How the elements are linked:
at | $ * + ! & ~
x422 | x849 x281 x30 x27 x491 x884
x913 | x780 x658 x943 x449 x933 x54
x62 | x842 x526 x705 x434 x353 x40
x649 | x184 x58 x6 x780 x533 x492
x519 | x722 x986 x745 x546 x786 x668
x404 | x245 x20 x41 x526 x842 x744
x385 | x353 x434 x700 x226 x287 x76
x227 | x659 x249 x707 x554 x248 x99
x744 | x119 x701 x842 x41 x20 x107
x705 | x404 x40 x938 x76 x62 x353
x40 | x20 x41 x353 x705 x526 x536
x902 | x929 x781 x769 x21 x139 x758
x657 | x716 x929 x781 x139 x630 x517
x884 | x86 x597 x491 x30 x281 x150
x849 | x658 x943 x715 x150 x449 x86
x161 | x492 x384 x439 x54 x416 x780
x548 | x422 x97 x338 x24 x240 x16
x961 | x745 x721 x796 x58 x184 x147
x803 | x468 x947 x156 x751 x971 x32
x971 | x24 x420 x803 x333 x32 x947
x658 | x649 x416 x54 x913 x439 x161
x416 | x58 x6 x161 x658 x780 x384
x420 | x548 x468 x947 x971 x382 x665
x226 | x938 x385 x763 x285 x854 x700
x842 | x741 x107 x404 x536 x744 x20
x796 | x625 x147 x880 x492 x961 x184
x700 | x62 x76 x854 x763 x385 x287
x449 | x439 x913 x849 x597 x86 x943
x41 | x972 x744 x536 x40 x404 x842
x552 | x700 x350 x458 x929 x716 x285
x536 | x701 x842 x526 x353 x41 x404
x249 | x156 x872 x99 x227 x636 x686
x147 | x786 x546 x184 x796 x721 x153
x517 | x350 x458 x630 x781 x929 x212
x76 | x526 x705 x287 x700 x434 x938
x716 | x385 x763 x552 x212 x285 x350
x872 | x32 x333 x686 x249 x659 x751
x212 | x226 x716 x929 x630 x458 x552
x86 | x161 x933 x449 x715 x943 x913
x781 | x552 x517 x758 x902 x657 x630
x533 | x147 x880 x649 x384 x492 x58
x278 | x707 x782 x826 x119 x7 x768
x695 | x249 x707 x782 x7 x554 x329
x20 | x275 x972 x744 x404 x107 x701
x929 | x763 x552 x517 x657 x212 x458
x275 | x554 x7 x119 x245 x826 x278
x751 | x420 x803 x659 x686 x333 x156
x119 | x695 x278 x741 x972 x275 x826
x156 | x665 x32 x333 x659 x803 x971
x97 | x281 x30 x16 x548 x27 x45
x938 | x41 x353 x434 x287 x705 x62
x329 | x686 x248 x554 x782 x707 x227
x248 | x751 x636 x227 x329 x99 x249
x741 | x782 x826 x245 x701 x119 x275
x880 | x546 x184 x58 x533 x796 x961
x721 | x668 x625 x147 x961 x153 x546
x32 | x296 x382 x971 x156 x947 x420
x943 | x416 x54 x86 x849 x913 x933
x333 | x382 x971 x751 x872 x156 x803
x27 | x150 x422 x97 x240 x45 x30
x184 | x519 x153 x961 x880 x147 x721
x240 | x491 x27 x548 x296 x16 x97
x45 | x597 x491 x27 x16 x30 x422
x16 | x884 x45 x240 x338 x97 x27
x281 | x943 x715 x884 x422 x150 x597
x72 | x902 x343 x488 x668 x777 x722
x854 | x705 x287 x226 x350 x700 x385
x24 | x27 x548 x468 x382 x296 x338
x492 | x721 x796 x533 x6 x58 x880
x139 | x212 x657 x902 x904 x758 x781
x150 | x913 x849 x281 x491 x597 x715
x382 | x240 x24 x420 x32 x665 x468
x686 | x971 x751 x636 x99 x872 x659
x107 | x826 x245 x20 x842 x701 x972
x434 | x536 x62 x76 x385 x938 x705
x933 | x384 x439 x913 x86 x54 x658
x153 | x986 x745 x721 x184 x546 x625
x597 | x933 x449 x150 x884 x715 x849
x701 | x278 x741 x107 x744 x972 x245
x715 | x54 x86 x597 x281 x849 x449
x491 | x449 x150 x422 x45 x884 x281
x758 | x458 x630 x139 x769 x781 x657
x972 | x7 x119 x701 x20 x245 x741
x6 | x961 x492 x384 x416 x649 x533
x904 | x630 x139 x21 x722 x769 x902
x54 | x6 x161 x933 x943 x658 x439
x745 | x777 x668 x625 x153 x519 x786
x30 | x715 x884 x45 x97 x422 x491
x526 | x107 x404 x40 x62 x536 x41
x7 | x227 x695 x278 x275 x768 x782
x353 | x744 x536 x62 x938 x40 x526
x768 | x248 x554 x7 x826 x782 x695
x986 | x904 x777 x668 x519 x488 x72
x554 | x636 x227 x695 x768 x329 x707
x826 | x329 x768 x275 x741 x278 x7
x384 | x796 x533 x780 x161 x6 x649
x947 | x338 x665 x32 x803 x420 x382
x488 | x769 x722 x986 x786 x72 x777
x458 | x854 x285 x212 x517 x552 x716
x665 | x16 x296 x382 x947 x468 x24
x780 | x880 x649 x416 x439 x384 x6
x296 | x45 x240 x24 x665 x338 x548
x659 | x947 x156 x872 x636 x751 x333
x707 | x872 x99 x329 x695 x227 x248
x58 | x153 x961 x492 x649 x880 x796
x287 | x40 x938 x385 x854 x76 x434
x99 | x333 x686 x248 x707 x249 x636
x630 | x285 x212 x657 x758 x517 x929
x769 | x517 x758 x904 x343 x902 x139
x722 | x758 x904 x777 x488 x343 x21
x546 | x488 x519 x153 x147 x625 x745
x350 | x76 x854 x285 x552 x763 x226
x763 | x434 x700 x350 x716 x226 x854
x782 | x99 x329 x768 x278 x695 x554
x468 | x97 x338 x665 x420 x24 x296
x786 | x343 x488 x519 x625 x668 x986
x343 | x781 x769 x722 x72 x21 x904
x636 | x803 x659 x249 x248 x686 x872
x21 | x657 x902 x343 x777 x904 x769
x439 | x533 x780 x658 x933 x161 x416
x777 | x139 x21 x72 x986 x722 x343
x625 | x72 x786 x546 x721 x745 x519
x668 | x21 x72 x786 x745 x986 x488
x338 | x30 x16 x296 x468 x548 x240
x245 | x768 x275 x972 x107 x741 x119
x285 | x287 x226 x716 x458 x350 x763

The rows follow the links: the fewer symbols apart two elements are, the more alike their rows tend to be.

Each row is also shifted at random along 8 hidden directions that mean nothing.

Known rows, each with its element:
-17 -2 -3 25 18 33 -26 23 -21 -15 -19 20 -2 6 3 -2 -1 11 22 -4 -11 -7 -4 -55 19 47 14 5 9 10 16 -21 12 -3 13 -40 -17 12 45 27 12 17 3 -51 -4 -6 1 -24 -28 -17 -64 12 16 -7 21 26 5 26 -11 0 14 -21 34 -5 5 -51 1 | x41
-20 15 11 9 16 27 6 -13 21 -31 -34 20 27 11 36 0 2 -8 16 10 -3 -28 8 7 -28 69 32 -14 -14 9 -2 -11 3 1 0 8 -13 15 -24 -13 11 -11 8 -54 10 13 -1 6 -6 21 -35 19 -29 -37 5 24 16 -27 -26 16 40 9 62 -2 -8 12 -25 | x548
-80 -30 -12 -8 -12 10 -16 22 -25 32 43 2 1 -2 -32 18 -7 10 -25 40 18 -1 -8 -10 28 20 -25 8 -8 -11 -19 3 2 18 -43 38 -6 -6 -10 6 5 23 6 -18 8 35 48 5 8 -72 -5 7 29 10 11 13 -10 18 -29 -4 -2 17 -41 8 4 0 -13 | x385
-31 21 20 6 5 -7 20 -21 25 23 10 -3 35 2 56 -25 26 -12 -13 17 -18 11 -3 29 -23 6 24 -22 8 8 -38 1 17 12 -6 29 -36 1 -29 -10 7 -13 5 -18 -8 1 20 61 -3 22 34 -1 -22 -11 -25 25 10 -21 -23 24 -7 65 21 -12 -10 48 -43 | x884
28 25 28 -4 11 21 25 19 -10 -37 -30 40 53 17 85 2 -20 9 32 -30 -14 -36 -17 -3 5 33 54 -12 -15 24 19 6 -6 -21 10 -15 -3 21 -14 1 20 19 13 -30 18 7 -31 20 -5 64 2 20 3 -36 9 4 27 9 -9 26 36 2 113 8 -15 12 -32 | x782
-14 7 15 6 17 -37 0 20 -26 -22 -44 -6 -33 4 -2 -17 20 -1 -1 -10 0 16 9 -10 26 -35 1 6 0 -11 -8 -3 -4 3 33 -26 29 10 45 26 -9 15 -1 21 -4 -21 -8 2 1 41 4 -9 28 7 16 5 10 29 21 -14 -29 54 -38 -7 5 -11 -8 | x62
-163 12 -2 5 -1 -19 -15 0 -9 0 4 -58 -13 -19 -17 -21 43 8 -11 27 4 19 10 15 16 -24 0 -15 -3 -17 -38 -46 13 3 22 -19 -3 -18 -22 20 -9 4 -15 -5 -18 5 -13 34 -3 48 22 -29 16 -19 -4 9 -12 16 0 11 -27 39 -42 -11 -6 27 -16 | x758
-115 0 -20 -1 -11 8 60 -13 6 -6 5 41 -16 -21 -34 0 8 0 12 -17 17 -11 25 19 -12 19 -15 -2 11 5 56 15 -3 10 -21 22 6 -29 -38 -8 6 -15 -20 -7 -16 -4 -7 -3 -6 15 -25 -23 -11 23 7 -28 -25 -9 -10 1 26 -100 27 1 -7 -5 14 | x147
55 33 19 -1 20 -24 40 -21 22 -17 -41 -3 18 -1 33 -22 13 -20 9 -17 -22 10 10 52 -26 0 22 -20 17 9 -13 17 2 3 33 15 -9 5 -21 -9 -5 -19 -8 -4 -7 -17 -2 21 5 55 19 -2 -27 -9 -9 20 10 -17 22 17 -6 -11 36 -10 -10 39 14 | x281
4 10 26 9 10 -29 7 -22 27 6 -4 -32 24 3 37 -25 27 -5 -18 17 -28 8 -12 -11 -23 10 23 -24 -9 -2 -63 -11 21 25 27 -33 -20 10 28 -1 18 -16 2 -63 -7 26 21 60 -24 18 4 7 -27 -26 -12 49 11 -20 10 17 -47 40 5 -4 -8 22 -5 | x45
-70 11 -7 -3 16 16 -30 -21 17 -18 -25 -29 12 -12 4 11 -14 -15 3 13 13 -6 6 28 -25 32 6 -17 -4 -16 -31 -23 -6 -9 12 14 -9 -7 -24 -20 -9 -21 -10 -16 4 9 5 -18 15 -14 -13 -8 -23 -28 0 25 -6 -21 -3 12 25 11 11 -2 -10 19 20 | x439
93 -2 -22 21 1 8 -105 0 -12 -7 5 -64 -32 -14 -25 -4 11 11 13 -2 3 32 -23 -96 18 -63 -4 6 13 -13 -4 -73 13 -45 45 -114 6 -12 74 27 -4 -3 -10 26 -20 -21 -58 -38 -18 22 8 -30 19 -8 -4 2 -14 21 26 -4 -34 31 -53 -6 9 -71 -2 | x657
29 -1 -19 0 20 19 -21 -8 -8 -15 -52 12 -5 -23 -5 20 -28 1 0 10 15 -21 12 -2 -2 76 -6 -9 -12 -26 -21 16 -17 32 33 -2 -7 -18 56 -9 -16 -15 -32 -35 4 -22 27 -47 2 -56 -74 -18 -3 -8 15 14 -21 2 6 -48 6 17 -8 5 -16 -15 31 | x986
24 40 19 -19 26 -45 8 12 -22 -21 -68 -9 -5 -8 40 -3 1 2 9 -22 -16 19 -8 -5 25 -41 23 -14 16 -4 -18 -2 -24 -20 49 -44 8 -6 31 6 -1 9 -17 20 10 -39 -39 20 20 112 36 -33 25 -7 18 9 6 36 36 4 -19 61 2 12 -27 7 -33 | x350
-10 -16 -15 -1 -27 -3 13 6 -18 34 70 -25 6 -12 -40 -9 24 13 -13 14 14 14 -8 24 22 -33 -26 1 9 1 3 2 20 -3 -35 27 -4 -24 -55 18 1 17 -4 15 -21 29 10 18 -5 -14 43 -14 24 15 -8 -13 -21 18 -2 22 -16 -56 -25 -5 3 19 14 | x517
-121 -35 -22 -15 -19 5 27 -2 -4 21 39 37 -31 -18 -57 20 -4 4 -10 15 33 -12 19 -15 6 7 -33 11 -18 -19 21 26 -15 38 -20 17 24 -30 25 -12 -11 -7 -18 0 1 1 28 0 4 -42 -29 -20 4 36 -13 -30 -25 -2 -17 -41 -25 -6 -64 17 -5 -22 -14 | x488
116 -1 -20 19 11 42 -46 -8 18 -32 -18 -27 -7 12 -33 5 -9 -19 5 17 20 -14 25 64 -30 45 -12 12 -4 -7 5 -21 8 -14 -10 60 2 22 -60 -9 -27 -13 13 30 -1 2 11 -72 15 -68 -30 30 -23 -19 7 -5 6 -33 -16 -4 66 -27 -1 -24 26 17 52 | x240
-155 -5 -25 7 -4 15 -41 9 -18 7 21 -37 -23 -16 -61 6 21 9 8 24 4 23 4 -28 21 -3 -13 2 17 -3 2 -51 8 -15 10 -33 -11 -16 -10 19 -3 5 -10 -13 -12 -1 -19 -19 -3 10 -14 -18 24 1 3 2 -16 25 -6 10 -2 -29 -44 -1 5 -32 -3 | x929
56 -6 -25 17 8 7 -35 4 -16 -19 -29 -11 -30 -16 -43 -11 12 -4 -2 11 31 0 19 36 11 7 -24 14 -5 -30 3 14 0 6 22 32 20 -13 15 17 -45 -4 -22 53 -22 -38 6 -64 7 -43 -16 -21 13 13 3 -25 -15 10 12 -50 6 38 -70 -23 14 3 23 | x902
-47 -6 11 -12 -19 -19 60 24 -17 34 50 22 -15 16 -11 -7 17 2 -9 -8 -4 17 15 38 28 -59 -14 19 16 18 27 22 -1 8 -38 52 7 9 -39 9 -8 27 21 58 0 -3 10 44 11 8 47 10 25 38 -8 -33 8 20 -18 6 -13 -7 -24 0 12 26 -17 | x20
-9 8 -10 -9 -6 0 -11 -12 3 33 7 -11 9 -22 36 6 -14 -2 -27 24 9 -3 2 17 -2 15 -7 -18 0 -14 -40 -5 -3 19 -22 34 -36 -29 -9 -11 -2 -10 -18 5 0 -5 21 26 10 -38 10 -25 1 -5 -7 4 -17 -2 -32 -13 5 72 -11 1 -19 38 -25 | x745
149 5 -1 14 26 38 -23 25 -22 -27 -78 77 6 25 31 10 -37 -10 9 -7 15 -35 12 48 6 68 6 29 -12 -9 20 81 -26 10 10 81 8 28 46 -1 -54 14 7 57 18 -77 35 -97 18 -87 -46 34 8 22 8 -29 19 3 -9 -87 53 101 -13 -15 20 3 -8 | x768
-128 -12 -6 9 3 15 -39 -22 27 18 27 -38 -7 -2 -41 5 10 -9 5 28 -23 23 0 -52 -24 17 -2 -7 14 2 -28 -50 13 9 24 -54 -25 4 31 -9 9 -23 6 -66 -1 16 14 3 -17 -20 -41 5 -29 -5 -17 41 -4 -18 -2 15 -34 -30 -26 5 6 -42 15 | x150
57 -10 -16 2 1 -1 -22 27 -26 -20 -6 -16 -36 3 -42 7 -3 -1 0 -1 26 7 12 23 26 -31 -21 21 3 -10 23 -12 -6 -23 -13 26 34 6 -26 16 -18 20 5 64 -1 -2 -9 -45 22 -14 12 1 30 9 20 -21 -1 19 4 0 26 -13 -36 -7 18 -6 23 | x434
114 24 17 6 14 -49 30 -22 12 -14 -53 9 6 -19 65 -30 13 -11 -9 -35 -6 4 -9 8 -12 -34 13 -21 0 -10 -14 36 1 8 29 -15 7 -21 45 2 4 -24 -24 22 -23 -25 -11 26 -10 50 34 -36 -15 1 2 5 -6 -7 35 -13 -22 58 21 -12 -18 23 -3 | x880
81 1 14 14 -14 10 8 9 3 11 15 18 34 21 30 -10 4 8 -7 -3 -16 -17 -18 10 -2 22 8 3 -4 23 10 31 17 -5 -33 28 -23 23 -25 6 11 12 24 -5 1 8 5 2 -17 -25 16 32 -4 -2 2 -10 17 -5 -5 1 24 -15 39 -14 12 22 -2 | x686
-40 -26 -10 -13 -13 12 -11 21 -15 0 30 2 -55 23 -78 25 -20 3 15 -13 5 13 17 -22 15 -47 -26 40 8 7 50 -13 -22 -9 4 -13 40 24 23 -4 -23 16 21 57 23 -16 -19 -48 17 -20 -17 20 17 36 -7 -39 5 11 10 -22 -14 -53 -61 14 29 -56 28 | x275
-58 2 6 15 3 13 67 28 -25 -2 -6 73 21 5 24 -15 16 5 2 1 6 -24 13 49 20 52 6 3 -1 9 30 50 10 24 -38 80 -8 1 -44 21 3 27 4 -15 -6 1 35 17 -6 -15 -18 16 21 14 16 -2 6 16 -34 -2 37 -11 44 -14 1 29 -21 | x526
18 12 5 10 18 21 -48 16 -9 -40 -47 25 -25 26 20 7 -8 -1 32 -26 3 -10 2 -42 9 -35 23 27 -2 7 45 -23 -24 -42 32 -46 33 29 46 2 -21 10 16 66 14 -57 -57 -44 8 54 0 9 9 0 -6 -36 28 7 0 -26 23 83 -8 3 17 -47 -53 | x695
22 8 14 -14 14 -13 36 23 -21 -21 -50 35 -20 14 -13 10 -20 -2 16 -30 -15 -2 21 25 11 7 4 20 9 8 23 44 -28 18 39 5 22 25 38 -1 -26 13 4 20 18 -44 2 -36 14 10 -31 15 13 26 10 -13 13 20 31 -35 -9 -25 -7 10 4 -13 34 | x741
40 -23 5 -9 -21 12 19 22 -11 38 60 32 14 17 7 14 -21 14 0 -8 -13 0 -17 -38 21 -16 -4 15 3 17 17 17 -1 9 -28 -5 -8 9 21 1 17 23 20 -7 17 16 14 27 -10 -36 2 22 18 23 -8 -4 6 17 -17 4 -23 -24 14 18 5 -24 -9 | x245
5 -16 1 0 -23 -11 -13 11 0 -6 41 -77 -13 23 -58 -10 17 8 -12 1 -9 12 0 32 2 -41 -17 13 -8 9 -5 -29 20 -12 0 -2 20 28 -56 14 -5 12 28 26 -6 42 -18 -17 -2 -13 33 31 6 -17 4 -12 9 -2 27 26 -10 -93 -22 -12 33 19 76 | x248
66 8 -3 -11 15 -13 -14 -20 17 -12 -32 -9 -8 -5 3 8 -19 -23 -3 -7 12 9 10 46 -22 -19 -7 0 4 -16 -10 21 -18 -7 17 32 16 -2 1 -24 -27 -22 -11 54 3 -27 6 -33 29 -8 20 -12 -19 8 -8 -6 -4 -23 20 -17 3 36 -25 -3 -2 20 17 | x54
176 20 13 -8 4 -1 -41 17 -9 -14 -12 -49 12 18 53 7 -29 3 7 -22 -10 8 -17 17 13 -50 21 -1 0 10 -20 -33 -7 -40 17 -15 1 23 -14 3 -8 16 18 55 19 -1 -40 -5 21 20 53 15 17 -31 -2 -2 21 14 13 21 13 34 28 3 3 22 16 | x278
-107 -9 -9 15 7 17 -30 27 -24 21 -2 25 -46 18 -38 3 10 -4 -4 23 3 15 26 -16 23 0 -17 33 19 -3 15 -5 -5 15 -8 25 -2 16 36 16 -30 18 14 44 2 -51 20 -35 6 -50 -35 14 25 42 -2 -21 8 21 -32 -49 4 68 -80 -8 28 -32 -29 | x744
-13 3 -24 3 -1 18 -51 25 -27 -7 6 -50 -20 4 -21 9 -3 -1 -9 30 35 11 18 62 28 -13 -18 9 5 -14 -11 -49 1 -35 -37 70 -1 4 -95 13 -24 25 6 72 2 8 -3 -35 41 -29 31 4 34 -17 19 -13 1 15 -37 17 65 38 -36 -16 14 39 1 | x76
-39 3 16 17 0 42 -40 14 1 -4 16 -18 56 17 60 -2 -2 19 6 16 -17 -25 -35 -43 4 51 39 -17 -20 15 -27 -42 24 -18 -6 -38 -36 22 -11 14 29 16 21 -73 7 42 -10 23 -30 -7 -11 31 4 -55 4 35 19 3 -29 34 25 21 77 -6 -2 0 -26 | x707
9 6 -5 12 15 -4 -20 -23 15 -31 -41 -8 -3 -18 7 -7 0 -10 9 -11 10 -4 -1 -21 -21 11 5 -12 -5 -14 -3 -7 5 -8 30 -37 11 -13 37 0 3 -25 -20 -14 -15 -3 -10 -25 -12 10 -24 -20 -23 -20 7 16 -10 -17 23 -2 3 -5 17 -7 -8 -22 26 | x649

Where do the symbols, taken in turn from left to right, take each start?
Answers are names.
-52 30 26 -10 13 -24 24 -23 23 16 -14 4 30 -1 62 -13 13 -16 -3 1 -23 16 -4 10 -21 -14 29 -25 15 8 -37 4 -4 4 19 -4 -26 -3 1 -17 8 -17 -6 -16 5 -18 4 64 5 63 34 -13 -23 -4 -24 25 10 -16 -2 20 -24 71 17 3 -22 33 -50
& & ~ + & ~ + => x913
41 -14 -15 18 2 20 7 24 -26 -24 -2 37 -19 5 -28 -3 2 5 17 -13 18 -10 9 -5 21 6 -13 18 2 3 56 12 4 -11 -16 18 24 8 -5 22 -4 20 6 22 -9 -5 0 -41 -4 -20 -25 13 23 18 23 -18 -1 19 -7 -7 32 -46 9 -11 18 -32 12
! ! * & $ ! * $ & => x741
-7 2 17 -18 -9 -2 39 19 -14 6 21 34 5 16 23 11 -13 10 15 -27 -14 -2 -6 -13 17 -33 15 11 4 23 29 10 -17 -7 -5 -9 13 13 -2 -4 7 21 16 17 22 -2 -21 30 9 41 19 11 17 14 -6 -17 15 17 -5 11 -5 -15 29 19 -3 -8 -25
* & + + ! ~ $ => x554
-2 13 -5 8 14 -1 36 10 -23 -27 -47 23 9 -17 -20 -15 16 4 12 -8 1 -8 9 44 12 48 2 -6 7 -7 18 43 -1 15 32 21 3 -16 -5 22 -14 2 -26 -23 -19 -25 7 -33 -4 15 -28 -14 12 6 17 1 -13 21 30 -17 7 -51 11 -13 -7 11 29
+ & ~ ~ & & $ ~ => x76
-67 5 -18 6 12 17 -21 24 -28 -35 -22 -29 -27 1 -41 3 5 -3 7 15 24 0 29 57 23 15 -12 9 4 -10 9 -35 1 -20 -8 51 16 10 -73 18 -24 21 2 33 -5 4 -6 -48 26 -10 -11 8 29 -17 29 -4 -1 21 -14 13 58 -24 -12 -16 14 18 30
* ! ! & ~ ~ => x62
-28 1 2 -9 0 -22 32 -23 19 -14 2 -12 12 -13 2 -7 1 -10 -4 -12 13 -2 -1 35 -20 -9 -5 -16 -11 -8 -3 12 5 1 -1 15 18 -15 -33 -13 7 -18 -11 -6 -8 31 4 14 5 14 20 -14 -21 -14 -1 10 -12 -22 20 21 -4 -43 21 -1 -13 26 33
~ ~ ~ $ ~ ! + ~ ! => x184
26 17 11 10 6 -10 8 23 -22 16 -11 -6 7 8 38 -23 13 -1 -19 10 -6 9 11 59 23 -4 1 3 11 0 -29 13 12 11 -15 66 -23 10 -32 19 -15 24 9 35 -6 -17 26 18 8 -22 25 9 25 3 9 5 10 22 -21 -4 14 67 -8 -21 6 55 -9
* ~ ! * ~ & => x741
71 -20 -5 9 2 7 49 26 -31 -17 -8 81 -6 4 -16 -4 -1 4 7 -17 21 -23 8 22 25 25 -15 22 -8 -2 58 72 -4 16 -30 60 33 1 0 15 -4 26 -1 14 -7 -8 31 -32 -4 -36 -25 11 25 34 22 -20 -3 20 0 -24 24 -31 9 -7 12 -10 7
* + ~ ! * * => x404
-54 5 2 9 28 25 28 -15 15 -13 -50 68 8 -2 -13 3 -3 -18 23 -2 -13 -11 18 -2 -31 83 10 2 13 2 21 52 -9 30 31 12 -9 7 50 -18 -15 -28 -14 -53 2 -44 37 -38 -9 -20 -78 7 -31 25 -1 17 -4 -21 9 -38 4 -27 10 0 -5 -33 7
$ + $ ! ! & * => x161
-51 4 -6 11 -7 -6 0 -19 15 13 13 12 -4 -19 27 -13 16 0 -2 -9 7 4 -7 -46 -9 -29 3 -15 4 0 13 -17 7 -10 -14 -35 -8 -29 17 2 19 -18 -15 3 -19 -1 -20 37 -21 33 18 -30 -11 3 -8 -7 -11 -12 -15 9 -6 30 13 -3 -12 -18 -45
& & ! + $ + & => x153
66 21 -6 -9 24 -7 -33 -24 20 -52 -58 -39 -13 -11 -7 11 -25 -17 24 -29 5 13 6 9 -27 -16 8 -9 8 -10 1 -26 -16 -35 52 -40 24 3 11 -19 -15 -28 -14 23 3 -17 -40 -52 19 43 -3 -16 -24 -21 8 10 -3 -15 46 13 11 -33 13 4 -6 -13 54
* * & ~ * & ! + => x492
-30 17 13 -15 13 -56 89 -14 -1 -2 -68 69 -21 -20 16 -15 10 -12 -17 -26 -1 -4 27 40 -6 4 -7 -2 3 -13 9 89 -25 56 23 34 16 -28 58 -9 -19 -18 -33 20 -11 -63 24 19 5 31 -11 -36 -8 44 2 -24 -13 2 24 -63 -35 45 -30 2 -22 26 -13
* & + ! $ & & & + => x72
24 15 -4 -14 -7 -15 33 14 -22 14 8 10 7 -11 1 -2 9 1 -4 -5 9 11 -2 55 25 -27 -7 1 18 5 17 27 -9 -13 -21 51 -1 -17 -59 8 -13 18 -9 46 -5 -16 -6 10 22 35 53 -20 26 21 4 -25 -6 25 4 9 15 -3 -5 0 -8 38 -18
* + $ $ ! ~ ! $ => x41
-46 32 10 -14 30 -19 4 -23 19 -27 -58 -18 -19 -4 -2 3 1 -23 20 -19 -17 24 18 16 -23 -19 18 -10 21 1 -5 -14 -23 -14 59 -32 10 6 13 -19 -18 -28 -10 11 6 -41 -29 -11 19 76 -2 -15 -25 -3 -7 9 5 -13 35 4 -13 0 -7 5 -12 -3 12
$ ~ + ! $ & => x649
